In the rows, zero is written as 128.
Facts:
begir {ψ=a, β=kadider}
beska {ψ=a, β=repliner}
bibri {ψ=c, θ=ripefem,ritol, β=brumok}
bolor {ψ=a, θ=marun, β=fliklen}
bragre {ψ=c, θ=pesom,grosken, β=somomil}
brako {θ=sudru,truza,dilem,mosagar,kobris,nekli}
bredor {ψ=a, β=rugrir}
brido {θ=skepli,lusosku}
bridrofas {ψ=a, β=skomas}
brivan {ψ=d, θ=vupa,romen, β=grekem}
brudravor {ψ=a, β=brido}
bufum {ψ=a, β=mebrel}
busker {ψ=a, β=kevok}
dalin {ψ=c, β=vafole}
daplar {ψ=c, β=zuven}
depa {ψ=a, β=brumok}
didun {ψ=b, β=ritol}
dilem {ψ=a, β=nekli}
dirom {ψ=a, β=brako}
dopil {ψ=a, β=febrirol}
dramil {ψ=e, θ=fesker,skiplur,rotro, β=dekul}
drikle {ψ=a, β=stazol}
drikom {ψ=d, β=stazol}
drilol {ψ=a, β=repliner}
drimum {ψ=d, β=mirek}
drustek {ψ=d, θ=grekem,stakas,drerim, β=fliklen}
faflum {ψ=a, β=vafole}
faten {ψ=a, β=debel}
fetren {ψ=c, θ=stedros,febrirol, β=romen}
fetrol {ψ=e, θ=magrekom,dalin, β=brido}
fimozin {ψ=b, β=sugon}
flaklo {ψ=a, β=brido}
flezes {ψ=e, β=trodrus}
fliba {ψ=a, β=ploklus}
flibir {ψ=e, β=dozir}
flodra {θ=letri}
floklol {ψ=a, β=sugon}
flotral {ψ=a, θ=ripefem, β=mirek}
flozes {ψ=b, β=fliklen}
flukun {ψ=b, β=sugon}
garol {ψ=e, β=sugon}
gava {ψ=a, θ=bridrofas,lesko, β=repliner}
geri {ψ=d, β=dozir}
giklar {ψ=a, β=romen}
gimo {ψ=a, θ=dirom,sinum,zibrel,rikir, β=kadider}
gipostir {ψ=d, θ=floklol,sugon, β=ritol}
gragrok {ψ=b, θ=fliklen,plufluk,brumok, β=vafole}
granogur {ψ=a, β=ploklus}
griklusir {ψ=d, θ=troklape,skiplur, β=dozir}
groflel {ψ=a, θ=grekem, β=brako}
grokunas {ψ=d, β=romen}
grosken {ψ=c, β=truza}
klozurak {ψ=c, θ=suskin,kadider,fimozin, β=dozir}
kobris {ψ=d, β=rugrir}
kufebu {ψ=a, β=stazol}
lebusum {ψ=b, θ=skefem,fesker, β=kevok}
lesko {ψ=b, β=sugon}
letri {ψ=a, β=trovak}
losir {ψ=a, β=mebrel}
lukor {ψ=a, θ=mutrin, β=sogur}
luplen {ψ=d, β=sogur}
lusosku {ψ=d, β=mosagar}
magrekom {ψ=a, β=stazol}
marun {ψ=a, β=mirek}
mebrel {θ=papus,flezes}
midrom {ψ=a, β=ploklus}
mirek {θ=didun,drilol,stedros,daplar,skugom}
mutrin {ψ=b, β=trodrus}
nepos {ψ=c, θ=trodrus,ravas,skerak,grosken, β=stazol}
neskor {ψ=a, θ=sosta,fesker,febrirol,skeklobul, β=dozir}
nikle {ψ=e, θ=skozim,flaklo,sugon, β=vafole}
nostu {ψ=b, θ=zastabil,brumok,giklar, β=somomil}
novom {ψ=e, β=debel}
nulom {ψ=a, β=vafole}
padil {θ=fopem}
panitem {ψ=d, β=febrirol}
papus {ψ=a, β=dozir}
pesom {ψ=b, β=febrirol}
pledrifim {ψ=e, β=drerim}
plomim {ψ=e, β=repliner}
plonul {ψ=d, β=repliner}
ploto {ψ=d, θ=fliba,mosagar, β=dozir}
plurol {ψ=a, θ=sogras,busker,grokunas, β=brako}
pogrus {ψ=a, θ=floklol,rino,stomu,romen, β=brido}
pomik {ψ=d, β=drerim}
ravas {ψ=b, β=debel}
rikir {ψ=a, β=trovak}
rino {ψ=a, β=brako}
ripefem {ψ=a, β=dozir}
robul {ψ=a, β=skomas}
rodel {ψ=c, β=repliner}
roka {ψ=a, β=trovak}
rotro {ψ=b, β=dozir}
rudimul {ψ=b, β=mirek}
setreva {ψ=d, θ=zemar,pomik, β=zuflas}
sinum {ψ=a, β=plufluk}
skefem {ψ=d, β=nekli}
skeklobul {ψ=c, β=skugom}
skepli {ψ=a, β=somomil}
skerak {ψ=e, β=stazol}
skiper {ψ=b, β=debel}
skiplur {ψ=c, β=padil}
skosto {ψ=b, θ=nulom, β=ritol}
sogras {ψ=a, β=sugon}
sogur {θ=plomim}
sonuk {ψ=b, β=vafole}
sosko {ψ=c, β=somomil}
sosta {ψ=d, β=grekem}
stakas {ψ=a, β=repliner}
stedros {ψ=a, β=stazol}
stomu {ψ=b, β=trovak}
stupi {ψ=d, β=flodra}
sudru {ψ=a, β=drerim}
suskin {ψ=e, β=repliner}
testul {ψ=b, β=debel}
tiflun {ψ=a, β=zuven}
tistil {ψ=d, θ=skiplur,viploston,skerak, β=fliklen}
toplas {ψ=b, β=sogur}
trabram {ψ=a, θ=flaklo, β=mirek}
trati {ψ=a, β=romen}
tregim {ψ=e, β=sugon}
troklape {ψ=a, β=dozir}
trotra {ψ=e, θ=begir, β=debel}
tuplem {ψ=a, β=repliner}
vafole {θ=drimum,vupa,romen}
vebre {ψ=a, β=padil}
vemo {ψ=b, θ=sogras,fliklen,fliba, β=trovak}
vibil {ψ=c, β=trovak}
vobaben {ψ=b, β=dozir}
vuflen {ψ=b, β=stazol}
vupa {ψ=a, β=mirek}
vuten {ψ=e, θ=sinum,panitem, β=ritol}
zastabil {ψ=a, β=muran}
zelos {ψ=b, β=trovak}
zemar {ψ=b, β=mosagar}
zibrel {ψ=a, β=sugon}
zuflarak {ψ=b, θ=ravas,muran, β=fesker}
zuven {θ=losir,mutrin,faflum}

Known rows:
novom: [106 114 145  98 111 102 120 135 146  80 107 141 109 102 123 103 127 122
 115 140 121 106 170 173  86 132]
dramil: [112 107 166  78 124 120 135 157 129  84  71 117 129 145 133  81 107 116
 106 173  90 115 160 164  69 169]
griklusir: [ 88 122 143  86 125 131 156 141 126 114  41 122 157 156 114  81  87 126
 140 127 108 114 168 165  65 134]
troklape: [153  96 137  72 102  87 123 151 143 138  79 157 140 109 106 105 122 121
 121 108 160 133 125 113  70 142]
pesom: [115  73  89 104 126  80 126 158 176 104  66 110 110  88 136 120 125 181
 128 131 159 133 158 145  79 150]
zemar: [115  73  89 105 126  81 127 157 176 104  67 111 110  88 136 120 125 181
 129 129 160 132 158 145  80 151]
lusosku: [ 79 123 122  80 116 120 139 123 141 102  80 146 142 102 110  96 105 142
 143 106 123 103 187 175  75 115]
zastabil: [154  96 138  58 106  89 115 152 150 132  99 156 135  87 113 105 130 142
 129 105 158 116 142 115  71 138]
beska: [147  79 122  56 105  85 116 154 141 136 102 151 141  89 108  89 146 135
 118 100 151 105 142 114  73 142]
plomim: [100  99 128  98 109  98 123 137 139  84 112 131 115 107 115  89 143 115
 105 132 111  87 173 166  87 134]
vuten: [120 111 169 104 126 114 127 153 144  86 103 118 111 130 135  92 126 130
 127 138 111  89 179 165  83 132]
gipostir: [ 97 102 149  80 122 151 164 154 144 114  79 132 143 131 145  90 118 151
 143  89 118  98 186 198  78 100]
kufebu: [165  82 136  59  99 101 106 133 159 136  97 154 133  84 125 105 114 134
 124 103 155 113 147 118  62 144]
stedros: [165  82 137  58  99 102 107 136 158 138  95 152 134  88 125 103 112 135
 124 105 152 114 146 117  60 146]
lesko: [107  75  88 102 133  88 133 169 187  90  69 117 116  91 136 140 129 175
 127 126 160 126 160 132  66 154]
mutrin: [117  77  91 109 127  80 126 159 178 106  71 105 108  88 134 121 125 185
 132 127 159 127 162 141  79 146]
vibil: [100 109 106  49 122 109 143 136 142 143  57 153 159  84 106  93 102 183
 166  84 158 129 170 145  68 117]
skugom: [145 104 136  93 104  55 127 142 152 121  84 156 147  92 133 124 138 165
 114 103 131 117 167 147  76 169]

Rows:
No name comes twice in this set of rows, the named rows included.
[100 146 141 106 120 118 151 134 142 114  72 107 141 145 110  92  95 146
 160 106 122  75 186 147  81  98] => ploto
[116  77  86 125 121  76 133 154 174 111  55 109 111 106 128 125 122 164
 128 124 168 138 146 142  82 142] => vobaben
[105  65 141  83 172 122 112 141 127 148  50 146 156 115 101  82 116 175
 202  60 154 120 201 141  36 141] => bibri
[125  90 122  54 125 135 142 134 151 154  44 121 167 116 128  85  78 178
 167  84 137 104 180 131  46 133] => nepos
[128  86 173 103 112 143 154 181 153 100 115 124 108 127 154  99 141 135
 105 109 101 113 169 208  83 105] => nikle
[113  79  94 101 127  77 126 159 171 105  67 113 106  83 136 115 126 188
 132 136 163 141 156 151  86 148] => zelos
[158 102 163  93 119  67 133 161 146 127  77 134 147 117 147 110 137 179
 127 109 122 108 173 144  74 170] => mirek
[100 103  99  50 119 112 144 133 146 142  53 151 166  89 106  97  98 173
 159  83 153 125 169 139  59 126] => skeklobul
[141  94 140  77 104  54 133 128 150 109  67 177 156 108 173 122 156 157
 127 114 171  92 166 155 104 170] => romen
[ 90 112 119  81 107 131 130 103 152 106  78 142 140  99 122  98  90 135
 139 104 121  96 190 177  66 120] => drikom
[113  76  94  97 127  79 128 158 171 103  64 119 108  86 145 116 131 186
 133 136 170 137 156 155  92 146] => stomu
[148 111 136  94 101  52 127 142 154 121  88 151 146  92 132 125 137 168
 116 105 131 110 168 142  78 164] => plufluk
[164  75 165  48 118 107 132 163 146 132  81 156 143 126 163  93 146 143
 144 108 179  92 147 127  91 138] => pogrus
[141  91 139  90 107  85 155 177 175 107  96 170 155  97 148 159 155 159
 100  78 125 117 164 153  57 157] => sugon
[162  74 144  61  97 116 137 178 157 145 111 160 131  85 129 110 141 145
 109  78 147 138 134 151  69 117] => flaklo

Now the same things, written a new way:
Known rows:
sogur: [117 126 128 107 107 128 155 167 107 132 119 114 145 150 124 149 138 150
  90 130 152 145 107 118 129 151 105 122 156 147 163 139 157 150 131 131
  92 134 107 140 111 105 159 125 163 120 119 116 132 108 148  95 131 119
 124]
zibrel: [135 145 133 161 151 125 123  97 141 115 173 134  88 145 124 102 126 122
 171 116 122 124 141 139  90 104 134 101 130 133 100 126 139 139 170 118
 189  83 136 145 120 122 101 159  99 130 127 169 118 122 114 174 144 153
 136]
granogur: [143 132 130 145 144 124 108  97 144 120 146 158 106 128 121 110 114 123
 154 125 125 122 137 144 112 129 140 113 101 120  99 141 130 133 154 133
 176 112 130 128 131 135 108 161 116 127 133 151 122 117 100 142 113 112
 131]
plomim: [137 146 120 179 140 114 124 158 140 129 144 105 151  88 109 139 112 144
 149  99 116 110 127 112 110 135 161 125 124 156 118 155 111 108 114 131
 129 125 133 131 138 130 112 145 125 143 119 127 141 147 154 136 153 130
 130]
tregim: [147 133 113 160 132  98 134 158 141 148 150 114 146 135 129 115 129 133
 151 118 132 121 116 120 104 116 138 113 142 150 113 146 120 111 105 113
 133  79 123 126 127 129 126 113 109 134 127 144 135 107 150 159 161 126
 116]
plonul: [124 136 127 170 126 110 152 188 123 139 129  97 211 124 116 137 127 147
 106 123 125 114 107 103 134 141 139 135 118 154 126 152 121  88  86 145
  95 120 134 163 145 136 130 120 123 143 116  97 146 180 170 147 148 153
 134]
zemar: [110 130 133  98 117 124 140 130 136 149 130  86 109 124 133 146 135 119
 147 140 112 120 158 118 158  95 124 148 149 134 135 125 115 131 109 104
 103 161 152 128 124 123 131  97 142 148 126 100 119 145 149 133 155 161
 138]
novom: [148 122 111 147 133 107 128 152 138 145 143 113 148 118 120 126 126 139
 148 119 123 124 131 124 124 136 146 126 115 141 102 157 120 117 112 122
 128  98 135 112 141 130 119 127 135 137 126 129 135 127 146 141 149  93
 126]
skiplur: [123 135 143 119 146 185  94  41 130  66 132 159  44 109 153 123 112  98
 116 131 110 125 157 156 117 123 112 162 120  72 169  40 130 141 156 130
 148 146 132 101 151 155  95 109  74 140 157 122 124 163  72 144 100 191
 142]
nostu: [118 116 145  79  97  99 132 166 156 166 108 145 128 166 130 138 137 121
 126 168 144 112 138 121 190 119 111 136 145 126 138 148 112 106  94  95
 114 174 136 165 116 134 163  94 150 156 132  93 113 101 140 122 139 122
 117]
sudru: [126 119 131 129 154 145  91 112 141 107 111 182  93 112 123 107 147 117
 149 127 125 121 137 127 128 118 143 118 121 105 109 112  99 104 159 119
 183 139 137 120 122 132 113 169 109 127 129 173 123 130 103 136 134  92
 109]
sosko: [121 138 165  96 133 169  98  64 144 105 127 162  81 164 124 113 126 101
 128 148 137 117 156 156 142 108 111 116 109  86 119  92 153 143 171 129
 171 155 129 156 137 138 123 129  89 131 140 128  96 144  97 135  95 175
 154]
rotro: [118 130 124 151 103 135 146 103 118 130 137  99 103 106 165 149  93 104
 133 137  98 132 132 140 164 127 129 179 155 113 178  85  93 121  72  96
  71 164 142 112 130 151 129  64 146 135 136  99 133 124 136 141 127 156
 125]
brido: [120 124 131 105 103 120 156 170 112 135 121 117 150 159 122 148 136 151
  89 134 158 143 106 121 131 156 103 120 153 147 160 147 161 151 131 132
  93 132 105 147 111 105 162 124 165 123 119 112 130 103 147  94 128 115
 124]
tiflun: [143 132 131 144 144 122 108  97 143 119 146 159 106 129 122 110 114 123
 154 122 124 123 137 144 112 129 138 114 100 119  99 140 130 133 154 132
 177 111 129 129 132 135 109 161 115 128 134 151 122 116 100 142 112 112
 131]
geri: [123 117 126 176 117 112 162 165 101 149 136  93 208 144 136 129 128 128
 113 132 120 128 107 119 160 137 133 137 125 131 122 136 118  94  73 133
  88 101 147 157 139 142 134  93 137 102 113 121 133 167 181 153 137 112
 127]
zelos: [119 123 135  89 108 121 141 132 145 158 128 102 111 144 132 145 135 125
 141 153 121 121 157 127 166 103 117 152 128 130 127 136 121 133 105 105
 100 165 149 119 129 124 134  95 153 155 130  91 122 142 142 127 151 140
 138]
grokunas: [113 106 116 127 134 130 140 191 114 137  99 114 190 123 131 124 176 134
 106 137 123 127 115  96 155 123 131 143 134 127 119 121  98  71  94 127
  98 119 148 131 136 130 135 111 123 131 117 125 144 184 168 149 173 108
 112]

Rows:
No name comes twice in this set of rows, the named rows included.
[122 129 131  75 112 126 123 104 143 179  79  93 144 111 130 140 137 117
 147 131 115 110 154 115 137  55 127 148 112 143 110 132 109 141  80 138
  87 175 141  64 129 128 130  79 130 111 131 103 130 158 140  83 130 150
 133] => stomu
[110 119 121 114 132 126 150 157  96 100 125 107 110 107 142 163 133 153
  79 112 129 135 128 109 106 153  98 157 172 136 218 104 142 153 119 142
  91 112 125 101 121 119 125 114 143 111 129 119 148 146 137  97 144 123
 108] => muran
[143 136  90 153 146 163 103  68 118  97 137 121 107  54 139 101 116  96
 161 109  95 163 110 149 113 140 175 122 123 108  77  98 108 120 171 118
 141 125 117 107 137 130 116 159 113 148 137 144 128  84  79 156  96 158
 149] => stedros
[131 138 131 152 157 137 116  90 132 106 169 125  87 120 116 115 125 126
 169 113 108 127 157 140 106 118 145 112 110 125  94 132 134 143 177 128
 183 104 148 131 132 120  93 175 119 129 123 160 117 147 115 157 135 129
 147] => sinum
[143 148 125 142 150 128  95  67 142 143  98 146 132 107 129  94 126 109
 165  99 124 112 123 127  57  54 144 102 110 141  89 117 115 138 123 157
 166 103 113  74 120 136 106 131  64  78 135 179 134 122 100 115 107 156
 117] => floklol
[135 123  90 171 118 150 154 149 103 125 125  90 189  99 149 123 137 127
 110 128 108 157  88 124 130 146 144 163 116 129 115 103 107  86  84 124
  55 111 123 103 153 137 130  93 129 155 128  98 163 156 144 167 148 154
 135] => sosta
[154 125 122 152 126  83 141 167 143 155 169 109 154 151 113 127 113 145
 149 127 134 121 131 132 133 152 139 110 111 147  94 187 143 126 120 120
 140  84 133 153 140 128 127 134 146 144 123 118 123 109 153 150 144  93
 136] => vuten
[131 120 109 128 131 117 141 151 113 166  88  86 224 109 127 122 152 134
 115 117 118 121 114 102 116  90 137 138 100 148  95 140 114 104  69 166
  81 105 135  86 147 136 126  91 108  96 121 115 152 189 163 116 138 132
 127] => drimum
[132 126 129  84  98 115 141 151 116 166  76 126 186 148 121 141 132 146
  86 126 164 133  96 116 111 124 106 115 126 157 141 157 156 158 100 163
  82 140  90 103 112 113 166 105 148  86 125 112 138 100 138  51  97 112
 116] => vafole
[112 117 118 116 133 120 150 157  95  94 127 110 102 102 146 166 128 154
  74 110 126 132 130 110 102 159  94 166 173 135 229  98 140 153 113 144
  90 106 124  93 124 126 120 109 141 113 134 114 154 147 133  97 141 121
 104] => trodrus
[155 132 133 131 136 110 100  88 152 146 118 168 138 133 118 104 107 121
 150 123 136 114 128 144 100 112 137 105  78 128  83 157 132 140 132 153
 170 116 116 108 133 141 116 147 107 105 138 146 124 106  93 111  85 106
 126] => trabram
[130 117 139  97 112  67 143 151 149 148 145 125 106 145 147 154 100 132
 113 151 126 100 157 129 157 137  96 166 140 125 189 142 125 132  75 116
 109 128 143 138 134 155 129  74 136 150 149  74 127 118 125 128 127 136
 116] => zuflarak
[143 145 145 122 103 194 103  48 144 106 127 178  93 166 140 102 104  89
 124 161 145 150 110 181 148 142 124 124  97  80 101  85 149 134 163 110
 133 175  93 150 142 141 147 114 104 167 150 105 108  87  72 148  70 194
 162] => fetren
[139 131 130 143 152 140 117  90 139 112 168 137  87 135 114 114 127 132
 167 123 114 128 158 145 113 123 138 117  90 120  85 140 139 148 179 128
 180 108 147 119 138 120  92 175 131 136 126 153 120 150 111 153 135 110
 149] => rikir
[116 137 136 107 107 107 146 141 146 159 135 101 113 155 141 132 135 116
 145 146 129 117 139 120 143  83 111 135 166 142 144 121 120 124  98  97
 108 140 136 145 112 126 145  79 122 149 131 107 120 113 146 147 159 183
 126] => flukun

